Here is a tiny trained network, its code and every weight. The questions are about switching its units off for an input and a class, where a switched-off unit gives its printed mean instead of its output.

import numpy as np


def w(rows, s, z=0):
    codes = np.array(rows[::2]) - 128.0
    scale = np.full(codes.shape[1], s)
    scale[-1] = z or s
    return codes * scale


def norm(h):
    return h / np.sqrt((h * h).mean(-1, keepdims=True) + 1e-5)


def f(y):
    return np.maximum(y, 0)


def log_softmax(a):
    a = a - a.max(-1, keepdims=True)
    return a - np.log(np.exp(a).sum(-1, keepdims=True))


def net(x, mask):
    res = np.array(x, float).reshape(1, 7) / 4 @ E
    u = 0
    for l in range(3):
        y = f(norm(res) @ A[l][:, :-1].T + A[l][:, -1])
        res = res + np.where(mask[u : u + 8], y, B[l][:, -1]) @ B[l][:, :-1]
        u += 8
    return log_softmax(norm(res)[-1] @ U[:, :-1].T + U[:, -1])


A, B = {}, {}
E = w([
[110,139,159,72,142,88,134,233,98,139,147,125],'x0',
[171,152,105,79,127,184,108,95,129,30,97,63],'x1',
[114,123,157,101,157,179,141,174,95,82,217,162],'x2',
[183,56,222,144,185,157,152,144,187,31,133,83],'x3',
[139,71,79,66,147,248,141,191,76,179,178,39],'x4',
[250,110,146,194,99,96,157,168,254,206,125,198],'x5',
[103,171,62,75,74,71,150,120,166,135,112,132],'x6',
],0.0076)
A[0] = w([
[182,71,192,104,140,171,127,141,139,54,90,49,28],'0.n0',
[60,116,50,51,96,133,106,172,90,145,143,97,83],'0.n1',
[113,137,5,72,117,255,121,95,86,94,160,64,29],'0.n2',
[115,138,190,87,144,139,124,150,70,31,155,154,84],'0.n3',
[191,74,200,110,142,167,143,197,173,62,154,103,158],'0.n4',
[197,86,158,118,139,185,144,218,173,141,194,154,1],'0.n5',
[117,72,191,179,159,196,120,152,122,194,172,136,57],'0.n6',
[113,138,159,119,138,142,127,120,104,60,169,164,60],'0.n7',
],0.011,0.0041)
B[0] = w([
[131,161,148,187,161,128,95,79,171,126,131,25,217],'0.n0',
[123,166,119,84,156,119,176,113,99,155,107,100,212],'0.n1',
[199,119,69,52,109,254,147,71,94,105,74,138,248],'0.n2',
[91,141,130,155,114,144,69,155,115,83,152,147,194],'0.n3',
[106,162,146,118,168,145,160,150,231,141,168,101,241],'0.n4',
[130,118,197,58,84,131,153,169,155,119,160,194,205],'0.n5',
[112,66,159,154,120,146,130,106,85,157,125,128,192],'0.n6',
[123,156,169,124,126,117,82,168,98,104,107,139,164],'0.n7',
],0.014,0.012)
A[1] = w([
[153,63,141,96,134,129,155,187,116,101,163,91,12],'1.n0',
[133,120,149,172,102,85,132,104,124,158,66,135,143],'1.n1',
[157,4,130,206,124,140,148,110,74,161,119,172,35],'1.n2',
[107,167,171,148,116,114,122,133,166,175,167,147,124],'1.n3',
[175,126,66,123,55,72,140,99,157,118,137,161,86],'1.n4',
[110,130,47,97,125,62,161,144,67,196,137,134,39],'1.n5',
[139,143,48,155,77,59,116,78,190,132,74,192,10],'1.n6',
[169,81,40,103,132,145,157,119,111,98,114,133,110],'1.n7',
],0.015,0.0011)
B[1] = w([
[171,133,117,153,123,93,161,118,192,115,137,216,181],'1.n0',
[125,99,136,131,113,114,76,107,98,163,159,164,197],'1.n1',
[27,65,73,164,54,167,85,106,141,167,151,42,182],'1.n2',
[136,94,82,94,123,160,152,84,94,160,112,160,255],'1.n3',
[109,110,148,148,137,115,72,105,120,62,170,130,193],'1.n4',
[67,136,167,120,200,65,189,108,166,154,70,45,230],'1.n5',
[251,136,97,80,120,60,88,113,150,93,137,170,238],'1.n6',
[153,114,145,97,123,156,146,79,59,109,129,145,232],'1.n7',
],0.014,0.0087)
A[2] = w([
[138,196,69,122,76,191,90,165,62,43,100,126,169],'2.n0',
[166,143,98,237,197,145,122,159,197,70,133,32,80],'2.n1',
[71,171,116,195,143,89,34,218,42,14,121,191,61],'2.n2',
[85,110,90,141,120,78,172,38,182,102,151,138,129],'2.n3',
[152,170,114,170,142,120,145,129,204,65,149,11,85],'2.n4',
[79,136,104,95,183,219,119,105,148,158,123,140,90],'2.n5',
[116,236,94,183,156,62,199,174,101,181,55,87,2],'2.n6',
[211,115,49,138,121,50,49,174,120,99,128,149,41],'2.n7',
],0.012,0.0022)
B[2] = w([
[92,157,80,127,92,193,162,154,73,174,101,179,244],'2.n0',
[195,146,124,161,152,82,142,129,213,111,120,12,209],'2.n1',
[23,219,122,180,90,129,75,227,134,156,113,201,181],'2.n2',
[138,153,116,118,112,158,72,188,78,77,171,64,211],'2.n3',
[160,36,181,246,191,100,99,122,16,128,112,123,225],'2.n4',
[209,140,83,204,90,27,116,138,129,120,59,157,254],'2.n5',
[41,110,141,64,206,66,169,172,135,101,169,135,173],'2.n6',
[139,140,146,89,109,77,86,83,138,63,195,160,208],'2.n7',
],0.012,0.009)
U = w([
[224,135,197,241,192,141,111,125,196,78,114,36,106],'0',
[48,50,91,185,48,128,107,99,130,217,145,101,57],'1',
[27,223,132,198,100,137,66,209,85,118,94,184,125],'2',
[155,100,205,95,103,152,202,202,218,163,185,245,181],'3',
[184,135,98,78,83,28,38,55,117,79,174,176,135],'4',
[51,167,126,27,195,30,196,128,87,153,86,99,12],'5',
[191,169,58,64,101,231,179,72,23,112,42,143,246],'6',
],0.011,0.0014)

Each question gives the input, the list of numbers given to net, and the class t.
The units are the neurons (one row each of A and B). Each row of codes is followed by its name. A weight is (code - 128) times the scale printed after its matrix; where a second scale follows, it is the last column's (A, B and U).
mask holds one flag per neuron, layer by layer. A switched-off neuron (its flag False) gives its mean, the last column of its row in B, instead of its output. The means were averaged over made-up inputs and are rounded, as every weight is.
A unit's drop is (log p(t) with every unit on - log p(t) with that unit switched off) / (log p(t) with every unit on - log p(t) with every unit switched off).
The circuit of an input: a set's keep is (log p(t) with only the set's units on - log p(t) with every unit switched off) / (log p(t) with every unit on - log p(t) with every unit switched off). Starting from the 12 units with the biggest drops (on a tie, the unit counted first), units are removed one at a time, each time the one whose removal leaves the highest keep (on an exact tie, the one counted first), for as long as the keep stays at least 0.8.
circuit, biggest first: the units of the circuit, biggest drop first
k most important neurons: the k neurons with the biggest drops, biggest first
top k neurons in layer l: the k neurons of layer l with the biggest drops, biggest first
drop of u: that unit's drop, to one decimal
input [-2,-7,0,4,3,-6,-3], class 1: circuit, biggest first -> (0.n6; 1.n2)
input [5,-7,4,1,5,0,7], class 5: 2 most important neurons -> (0.n1; 1.n5)
input [-5,8,2,4,7,1,-5], class 0: circuit, biggest first -> (0.n4)
input [-2,-3,5,5,-5,-5,-4], class 2: 2 most important neurons -> (0.n3; 2.n2)
input [-3,-7,1,5,-2,-1,-4], class 1: circuit, biggest first -> (0.n6; 1.n2)
input [3,-6,0,6,-7,0,-8], class 3: 2 most important neurons -> (0.n4; 1.n3)
input [-3,-2,1,8,2,6,6], class 3: 2 most important neurons -> (0.n5; 1.n3)
input [4,-6,2,-4,1,3,-3], class 1: circuit, biggest first -> (1.n2; 0.n6)
input [-5,2,5,-8,-8,-7,1], class 2: 2 most important neurons -> (2.n2; 1.n3)
input [3,-8,-3,0,7,-7,4], class 5: 3 most important neurons -> (0.n1; 1.n5; 2.n6)
input [-1,-1,5,-3,-3,-7,-6], class 2: 2 most important neurons -> (2.n2; 0.n3)
input [6,7,8,3,-2,-4,-3], class 0: 4 most important neurons -> (0.n0; 0.n4; 2.n1; 2.n4)
input [-6,5,6,3,6,6,7], class 0: 4 most important neurons -> (0.n4; 0.n0; 1.n3; 2.n0)
input [4,-5,-1,6,-3,-8,-7], class 2: circuit, biggest first -> (0.n3)
input [-3,3,4,7,-2,-6,4], class 0: 2 most important neurons -> (0.n0; 2.n1)
input [0,-6,2,-2,-5,-8,-1], class 2: 2 most important neurons -> (0.n3; 2.n2)
input [8,4,2,-4,-5,-8,6], class 5: top 3 neurons in layer 0 -> (0.n1; 0.n0; 0.n5)
input [-2,0,3,8,5,6,4], class 3: top 2 neurons in layer 0 -> (0.n5; 0.n6)
input [3,-2,6,1,6,-1,-5], class 3: drop of 0.n5 -> 0.8
input [4,-2,4,8,7,4,-1], class 3: drop of 2.n3 -> 0.0
input [-5,0,-3,-2,-1,3,-3], class 4: drop of 1.n6 -> 1.1
